(in the rows, 128 means zero)
Here are made-up objects, facts about them, and rows of numbers that follow some of those facts. Name the object behind each unnamed row.

Some facts about the objects:
(317): χ (1278) (72); Ψ (732) (341)
(1044): Ψ (942)
(314): Ψ (341) (489)
(1037): χ (699)
(414): χ (993)
(289): χ (1357)
(1318): χ (629) (239); Ψ (3) (235)
(1365): Ψ (263) (341)
(114): χ (854)
(338): χ (419) (530) (980)
(141): Ψ (1275)
(367): χ (497) (360) (413)
(1274): Ψ (732) (1275)
(691): χ (437)
(1023): χ (1274) (314); Ψ (365)
(1113): χ (376) (781) (399)
(963): Ψ (956)
(1333): χ (945) (1044) (1352) (262) (980); Ψ (405) (1094)
(1295): χ (985) (849); Ψ (1275)
(263): Ψ (816)
(603): Ψ (309)
(721): χ (1274) (399) (1289); Ψ (929)
(530): Ψ (360) (927)
(1203): Ψ (251) (192) (639)
(24): Ψ (3)
(675): χ (947) (360); Ψ (172) (1275)
(872): χ (84) (365); Ψ (1094)
(1284): Ψ (1094) (1365)
(589): χ (1128) (141) (739) (262); Ψ (1094)
(1309): χ (732) (456) (980)
(655): Ψ (114)
(823): χ (629) (900) (24) (639)
(900): Ψ (172)
(344): Ψ (1318) (1275) (399)
(418): χ (319) (631)
(735): χ (945) (1044) (762); Ψ (1295)
(906): χ (319) (860)
(1039): χ (240)
(529): Ψ (141)
(167): Ψ (750) (762) (399)
(144): Ψ (1094) (916) (1275) (66)
(232): χ (629); Ψ (872)
(837): χ (529)
(1194): χ (942) (945)
(3): χ (732) (1189); Ψ (816) (414)
(235): Ψ (750) (141) (1275) (399)
(239): Ψ (114) (900) (589)
(557): χ (447) (739)
(927): χ (376); Ψ (1044)
(1134): χ (854) (1044); Ψ (263) (927)
(360): Ψ (1275)
(161): χ (629) (192) (849) (1242) (775) (144); Ψ (36)
(1120): χ (314) (235)
(36): Ψ (942) (141)
(956): Ψ (341) (1275)
(732): Ψ (235) (399)
(1208): Ψ (603)
(815): χ (631) (860) (53) (1365)
(251): χ (985) (24) (399); Ψ (675) (872) (1333) (1275)
(66): χ (419) (1357); Ψ (872)
(1027): χ (1128) (603)
(971): χ (699) (319); Ψ (192) (141)
(834): χ (1365)
(1278): Ψ (971) (721)
(399): Ψ (414)
(1094): Ψ (750) (1275) (414)
(365): Ψ (341)
(240): Ψ (916)
(472): χ (860)
(192): Ψ (732) (3)
(412): Ψ (732) (750)
(311): Ψ (942)
(762): Ψ (114) (1275)
(207): χ (655) (901)
(172): Ψ (232)
(1264): χ (617); Ψ (141)
(929): Ψ (192) (141) (1275)
(309): χ (854) (639) (603); Ψ (232)
(750): Ψ (141) (399)
(108): χ (1128) (655) (929) (172) (240) (1208)
(847): χ (1094) (638) (412); Ψ (414)
(341): Ψ (1275) (1295) (414)
(583): Ψ (1094)
(575): Ψ (1203) (240)
(405): Ψ (114) (341)
(238): χ (311)
(53): Ψ (240)
(489): χ (942) (1044); Ψ (232)

Some objects and their rows:
(399): [100 134 121 158 108  82 143 103 128  98 149 117  91 118 139 118 120 183
 158 118 147 152 109 142 170 198 147 159 131  96  87 122  96 158  97  79
 151  87 139 135 193  99 112 159 150  98 158 120 100]
(344): [122  89 152 171 126 100 149 115 152 155 122 154  94 119 146  88  99 156
 122 156 115 125 142 148 175 119 120 100 124  95 142 104 107 111 147 151
 142 148 161  96 156  78 123 182  85 138 143 143 130]
(1027): [142 136 112 113 146 115 121 127 113 112 106 115 148 101 159 140 142  98
 139 123 133 116 119 125 109  91  99 138 126 162 120 146 151 114 106 150
 103  91  88 119  98 154 135  93 129 127 111 159 135]
(815): [131 144  91 116 153 159 112 140  92 139 101  93 132 166 146 121 133 112
 124 111 128 112 127 121 109 121 133 103 124 143 116 139 121 120 105 127
 130 118  88 131  55 141 150 110 135 129 131 128 147]
(413): [144 143 123 116 133 146 115 121 119 130 127 112 135 141 136 122 117  86
 118 122 133 132 123 118 103 114 103 119 122 145 115 120 114 129 126 143
 121  98 104 148 113 151 124  91 139 129 133 131 131]
(575): [137  90 106  76 139 152 127 133 166 156  97 202 119 141 127 127 107 106
 105 190  94 113 156 192 122 108 164 161  94  99 179 108 100  98 152 109
 123 166 167 122 122  89 113 125 118 174 105 143  76]
(1203): [128  97 116  90 134 138 132 134 152 143 111 197 117 122 123 123 106 139
 114 173 107 117 140 185 134 122 161 159 101 101 172 103  96 106 140 101
 135 154 170 123 139  90 105 141 123 159 120 138  87]
(781): [143 142 118 118 132 144 115 114 130 130 125 106 127 143 131 124 112  84
 121 130 133 142 125 116 105 117 102 118 119 146 107 116 116 134 123 138
 116 107 107 141 112 156 124  94 137 123 130 125 120]
(24): [100  95 146 159 117 103 139 119 138 161 126 152  97 136 162 127 112 168
 136 168 108 139 134 139 145 130  94 115 125 103 135 129  93 128 126 105
 126 135 156 152 147  93 120 153 103 137 133 146 113]
(638): [144 144 121 115 135 147 116 126 120 129 124 113 132 136 134 124 117  84
 117 126 131 129 122 117 101 116 105 119 123 143 112 121 113 128 125 144
 118 104 108 144 115 153 124  90 137 129 133 127 128]
(161): [117 153 153 153  95 130 115 181 158 147 126 120 166  92 166 142  75 121
  95 141 148 127  91 115 106 125 135 134 123 104 116 119 179  94 118  92
 132 170 166 112 117 101 162 180  62  95 117 108 191]
(655): [149 123 136 162 133 115 152  94 168 103 138 120 118 134 108  95 145  94
 127 124 129 119 142 136 173 142 184 142 133 125 133 123 158 120 171 210
 149 117 129  72 161 132 130 159 119 127 117 116 147]
(1284): [118  88 151 167 119 112 167 112 166 148 137 151  99 158 119 127 155 143
 131 167 100 132 169 123 160 118 135 115 137 115 168 138 129 131 169 162
 129 168 149 119 154 109 137 167 111 150 114 120 129]
(739): [144 143 130 113 142 140 127 125 120 127 122 117 137 121 140 127 129  88
 121 134 128 130 119 118 104 109  99 128 119 149 122 131 121 123 130 146
 118  91 101 141 112 150 128  88 140 126 129 133 131]
(141): [110 162 135 138 115 114 154 163 111  97 148 148 124  43 147 132  98 172
 144 110 167 128  85 136 138 185 156 179 139  89 115 119 113 132  94  57
 169  93 141 141 184  95 114 150 141  87 174 109 147]
(985): [141 142 116 116 127 144 113 115 130 132 125 100 135 153 133 131 117  90
 116 129 135 144 121 116  99 120 105 121 118 143 102 110 114 132 119 136
 113 107 110 147 109 154 120 101 137 120 124 122 123]
(927): [ 89 154 116 165  90 107 153 158 174 141 149 103 130 118 141 198 145 141
 148 153 120 165 154  79 105 121 119 153 156  96 129 162 169 130 107  53
  95 176 116 145 124 141 196 138 131 104 122  72 153]

Name these rows:
No name comes twice in this set of rows, the named rows included.
[132 143 122 112 153 119 127 128 119 116 110 117 151  95 153 134 145  88
 144 125 123 122 109 131 108  99  88 139 123 162 127 148 163 112 123 148
 108  70 100 117  89 140 140  89 139 128 113 148 136] => (108)
[135  83 137 126 135 134 142 113 181 149 122 183 116 153 109 111 123 124
 107 179  97 118 160 168 155 111 176 138 108 104 181 104 129 105 175 158
 131 184 174  95 142  96 121 170  98 162 105 129 108] => (144)
[106 110 141 154 112  99 144 129 107 124 137 146 101  93 135 108 120 180
 143 119 133 130 116 152 161 171 130 141 136  90 122 132 100 134 121  97
 160  96 154 136 177  83 104 151 133 117 166 135 117] => (732)
[107  86 135 162 127  93 143 111 130 137 120 139 100 139 135 119 145 173
 148 135 104 127 138 141 169 130 116 108 138 115 135 145 126 133 134 135
 129 131 147 115 143  91 134 167 108 142 126 148 114] => (847)
[132 138 143 113 124 116 137 121 140 131 131 155 117 111  73 112 160 149
 130  97 105 118 163 139 189 158 177 132 142 124 148 167 159 145 186 140
 144 167 165  77 150  99 153 153 121 149 100 147  95] => (1333)
[ 89 111 149 174 105 117 166 138 141 147 161 136 102 137 142 183 165 159
 147 157 103 144 158  88 121 140 101 132 159 108 153 174 116 150 132  89
 129 141 127 191 157 129 155 127 134 131 131 108 138] => (263)
[143 117 122 112 103 132  97 143  90 141 109  89 143 125 108 127 139  99
 116  82 124 127 138 127  97 112  99 108 140 128 102 139 147 114 125 134
 108 116 120 125  92 137 135  82 136 137 140 126 122] => (338)
[120 106 139 159 126  97 145 108 162 147 124 148  98 124 135  93  99 159
 128 163 125 137 140 151 181 123 122 116 118  95 135  93 110 117 138 137
 134 148 160  86 156  85 121 188  99 129 142 130 118] => (1274)
[129 171 141 159 104 141 147 177 173 153 138 119 141  77 157 153  86 102
 103 160 144 137 137  86  97  96 124 132 138  94 139 111 155  89 131 100
 121 180 127 129 123 133 175 143  95 103 143  71 193] => (311)
[ 93 144 125 139 106 108 161 136  95  69 182 146 115  90 107 162 166 194
 172  86 152 127  96 129 144 233 202 207 154 100 118 161 109 181  94  53
 180  79 132 176 214 121 105 133 192  97 155  97 117] => (1275)

The same objects again, as new rows of numbers:
Some objects and their rows:
(963): [126 134 139 107 121 132 118 113 134 133 132 111 140 142 133 120 123 132
 134 138 117 136 120 108 126 129 123 124 129 120 123 118 128 128 129]
(529): [165 145 148  91 134 129  94 133 119 137 139  68 107 126 142 115 127 108
 108 141 127 148  78 195 119 139  94 162 109 169 140 106 145 143 117]
(929): [167 155 156 108 134 125 145 127 146 140 143 107 130 164 122 125 122 116
 103 160 139 153 117 173 140 117  93 151 121 173 130 124 137 128 128]
(1275): [134 142 149 150 117 124 171 130 144 144 136 153 198 137 114 129 155 122
 115 122 137 132 133 139 124 119 113 113 139 162 137 129 123 131 141]
(360): [152 156 149 139 119 121 198 133 170 146 135 169 202 166 108 131 142  81
 121 165 131 173 133 129 148 127 119 128 149 176 136 132 127 138 143]
(1289): [114 129 148 139 122 125 119 117 111 126 134 113 131 119 136 119 139 137
 128 115 123 129 124 133 114 113 137 120 129 123 131 109 129 133 107]
(1037): [119 135 155 138 116 136  96 115 123 134 133 118 132 125 141 121 148 154
 135 112 117 114 129 145 107 127 132 110 129 134 131 123 120 134 122]
(583): [115 138  99 119 149 145  68 131 126 125 127 135  92 143 150 125 118  74
 135 148 124 157 141  60  98 123 128 121  94  86 153 132 139 131 139]
(1309): [119 134 150 136 116 132 103 117 116 132 133 119 138 118 140 120 136 154
 132  99 119 122 119 135 108 127 127 109 127 126 135 120 125 130 117]
(629): [115 128 148 140 122 125 119 117 111 126 134 114 132 120 136 119 140 137
 128 116 123 128 123 133 114 113 136 119 128 122 131 109 129 133 107]
(317): [121 105 127  64 123 136 110  83 141 134 123  95 146 126 118 116 142 133
 129 132 105 109 101 103 137 158 100 118 122 122 114 111 122 134 174]
(1278): [135 120 129 102 115 130 102 114 107 137 137 114 123 123 136 115 128 115
 121 166 119  98 102 126 122 129 123 139 116 127 117 106 134 135 128]
(947): [119 136 159 148 121 127 121 116 118 125 130 130 118 123 141 119 148 121
 136 117 111 154 119 153 126 122 147 121 133 131 135 110 126 144 100]
(447): [115 128 148 140 122 125 121 118 111 127 134 114 132 120 136 119 139 137
 128 115 123 129 124 133 115 114 137 119 129 122 131 108 129 132 107]
(735): [132 138 141 108 114 132 121 116 140 137 133 120 157 141 132 122 116 139
 137 134 118 129 120  98 119 136 121 115 134 129 130 126 126 126 137]
(691): [126 128 153 149 112 126  95  96 119 121 134 144 132 123 137 122 116 170
 135  79 125 146 104 104 128 127 118 104 123  98 147 123 131 117 107]
(1242): [115 128 148 139 121 125 121 117 109 126 134 112 131 120 136 119 140 136
 128 117 123 128 124 132 114 113 137 120 129 123 130 108 129 133 107]

Name these rows:
No name comes twice in this set of rows, the named rows included.
[123 141 161 145 115 133 105 116 125 130 129 135 124 121 144 119 145 137
 140 102 108 149 115 156 120 134 137 112 133 135 139 122 123 141 110] => (367)
[127 127 141  90 133 125 180 105 181 142 122 119 223 168 101 126 147 118
 121 141 122 160 122  90 152 131  94 122 135 139 120 127 119 128 172] => (956)
[147 143 135 112 124 128 155 114 146 133 142 130 129 139 110 130 128 112
 124 138 131 133 144 134 130 145 111 114 142 169 136 123 132 128 156] => (344)
[139 143 144 105 117 135  98 117 133 136 135 108 130 143 142 119 111 144
 133 135 118 133 112 121 118 133 117 127 124 127 128 125 130 125 125] => (721)
[115 135 108 112 146 142  77 125 129 125 126 126 103 145 147 122 120  88
 135 146 120 156 134  66 106 124 126 123 100  89 145 129 136 131 138] => (1284)
[127 135 143 112 122 131 108 115 131 130 136 105 118 149 140 119 124 126
 139 167 116 127 130 113 121 120 141 132 129 122 119 113 127 132 117] => (53)
[122 123 151 152 120 119 112  97 113 115 135 138 124 125 133 121 120 153
 131  96 129 152 109 102 135 114 127 114 123  93 144 110 135 119  95] => (437)
[117 127 135 106 132 129 121 107 136 129 128  95 140 145 129 118 131 125
 130 136 117 148 120 106 131 122 122 133 124 110 120 111 131 127 125] => (655)
[138 142 148 103 117 134  93 120 128 135 135 108 127 143 146 119 107 145
 134 140 117 132 109 116 115 129 120 127 122 122 130 125 129 127 120] => (161)
[134 138 133 118 131 125 174 119 161 140 133 126 192 158 107 128 142 105
 116 146 134 157 133 112 140 124 105 130 134 149 127 124 131 126 151] => (762)

The same objects again, as new rows of numbers:
Named rows:
(141): [ 56  53 122  96  82  55 158  83 104 131 121  56 129 117 114 145 107 150
 152 144 122 147 156  33 149 115 131 130  96 126 107 174 163 207 171 146
  72 107 105 141 108 138 156]
(235): [142  96 109  82  86  92 139 145 144 125 137  94 131 108  87 190 115 161
 138  92  97 137 112  97 158 108 131 133 141  99 140 198 110 121 176 117
 145 151  96 104 111  85 169]
(239): [138 213  81 175 129 147 138 168 142 107 116 169 118 169 121 182 163 174
 153 134 108  91 117 114 127  74 126 113 128 204 211 138 158 111 126 146
 162 165 125 170 160  41 110]
(114): [ 46  80 105 182 128 121 159  46 109 106 111 137 106 164 142 126 104 185
 174 172  87  79 123  90 118 144 135 137 187 180 122 161 126 152 104 201
  96 116 167 224  83  92 145]
(344): [171 148 106 123 114 134 120 141 119 120 110 101 135 135  87 171 129 140
 137  93 114 127 135 128 152  81 155 114 163 129 136 200 136 112 193 118
 175 146 100  86 133  96 132]
(1333): [138 112 117 143 150 198 109  75 101 105 108 136 107 172  96 122  76 151
 170 174 104  90 130 154  71  83 152 174 212 179 145 181 177 118 201 168
 138 117 138 142  99 135 160]
(603): [110  94 152 104 143 108 103 129 163 108 123 138 134 172 146 104 201 147
 208 159 150 169 107 134  73 149 132 154  19 137 188 137 150 131 118 108
 127  79 107 214 183 153  84]
(575): [170 177 134  89 210 173 137 158  99 130 119 161 123 157 126 163  86 113
  87 136 155 129  83 128 131  68 157 162 137 107 142 114 173 145 180  54
 151 133  63 101 116 131 142]
(927): [132  70 123 143  50  78  76 171 117 152 112 117 137 135 142 149  45 112
  75 138 139  53  79 128 131 141  97 142 142 155 131 112  92 115 124  97
 105  87 193  98 117 192 163]
(319): [142 137 108 132 136 121 164 160 132 143 122 153 122  89 171  94 140  97
 100 154 147 167 152  88 164 188 132 124 108  72 138  91  97 122 119 129
 137 188 138 151 177 128  85]
(317): [172 134 125 137 116 136  98 117 117 107 109 109 146 148  80 137 125 138
 141  72 112 127 118 167 126  85 169 121 192 131 129 202 110  88 168 124
 188 135 113  81 134 108 123]
(172): [ 57  94 149 131 143  92  83  83 169  68 105 147 140 151 133 101 160 158
 138 176 113 146  90  82  64  81 140 107  63 136 170 152 175 173 138 102
 132 128 120 207 157 105 113]
(1113): [138 135 141 100 129 159 106 118 152  97 158 145 120 108 121 130  85 157
 131 109 140  94  87 165 103 194  92 145 146 119  98  96  84  88  79  91
  81 121 150 103 126 132 161]
(360): [ 75  96 117 170 118  72 132 174 109 163  87 101 140 144 123 161 157 115
  66 127 103  89  97 123 211  69 151 152 103 133 135 153 125 118 135 127
 182  98 133 138  85 126  97]
(1194): [129 123 152 127 145 195 135  96 120 141 140 120  94 123 117  96 121 141
 166 150 142  98 168 185 111 178 128 186 151 125 103 104 133 112 129 156
  99 111 150 124 107 173 119]
(1128): [ 93 142 190 110 134 118 127 118 176 143 119 123 105  91 137 126 160 134
 127 151 156 128 178 135 114 147 138  73  55 110 114  86 149 195 132  99
 119 136 150 170 151 132 110]
(847): [151 118 128 138 129 133  97  89 110 107 115 116 152 156 102 132 106 126
 121  81 102 120 118 164 128  98 164 108 202 127 102 186 109  92 148 132
 172 119 111  86 107 109 125]

Which object is each row?
No name comes twice in this set of rows, the named rows included.
[188 146 100 132 113 106 114 105  83 130 124  97 149 175 124 164 111 137
 186  49 138 129 126 114 141 112 146  91 185 183  96 170 116 135 121 135
 124  94  90  90 131 110 148] => (1318)
[126 124 149 108 121 159 103 123 149 104 165 141 117 106 121 119  99 152
 108 109 126  96 107 163 107 179 100 147 148 101  97 105  97  89  88 104
  95 132 154  98 119 138 141] => (1120)
[ 99 139 185 137 139 155  53  31 142  70 122 114 116 132 114  84 117 149
 112 123 162 105 149 158  68 143 136  89 129 134  57 103 138 169 110  85
  86 129 144  92 170 150 105] => (108)
[ 66  42 103 144  57  65 162 154  98 198 118  57  99 116 150 133 114 111
 119 191 135  92 162  79 168 150 100 191  72 151 141 107 141 177 143 175
  67  82 175 153 107 214 138] => (942)
[ 95 102  98 124 110  87 152  96 102 112 128  89 136 121 114 149 107 146
 138 117  96 134 129  77 163 110 129 119 163 123 117 187 131 154 146 156
 121 140 100 121  97  89 147] => (750)
[ 86  87 107 145 173 134  99  90  96  78 128 153 155 185 149  90 109 130
 122 148  95 142  44 103  88  89 134 164 151 138 136 163 151 113 110 130
 135 103 102 165  98 137 138] => (872)
[108  72 116  74  80  40 177 131 150 140 141 128 142  98 125 202  92 164
 179  92  91 138  95  64 154 157 115 104 151 109 138 180  80 150 114 130
 108 118 102 169  78  62 209] => (399)
[120 118  92 161 154 115  87 108 105  86 136 156 173 220 174  99 146 139
 195 130 128 155  46 100  74 118 105 148 107 197 170 142 144 104  52 148
 113  66 103 185 150 133 126] => (232)
[127  63 129 146 109  80 115 101 126 134 106 136 177 155 139 119 122 118
 145 119  92 147 116 124 120 105 157  91 176 134 124 187  98 113 134 163
 180 110 142 161  98 103 147] => (341)
[152 108  93 150 104  93 103 102 108 115 124 145 156 177 149 152  92 144
 167  81 114 114  88 115 121 120 133  87 189 185 124 172  97 114  88 151
 127  88 125 136 115 102 165] => (1295)
[104 144  88 157 129 118 135 134 143  98 125 171 120 176 144 164 158 175
 180 148 113 106  91  98 114 114 107 137 106 191 196 132 137 125  89 157
 126 120 130 213 147  69 129] => (900)
[160 172 121 145 139 156 112  98 106 112 148 137 113 156 144 128 107 155
 167  88 166  97 131 158 107 176 110 124 152 184  86  87 106 120  62 124
  63  85 136 112 147 140 128] => (823)

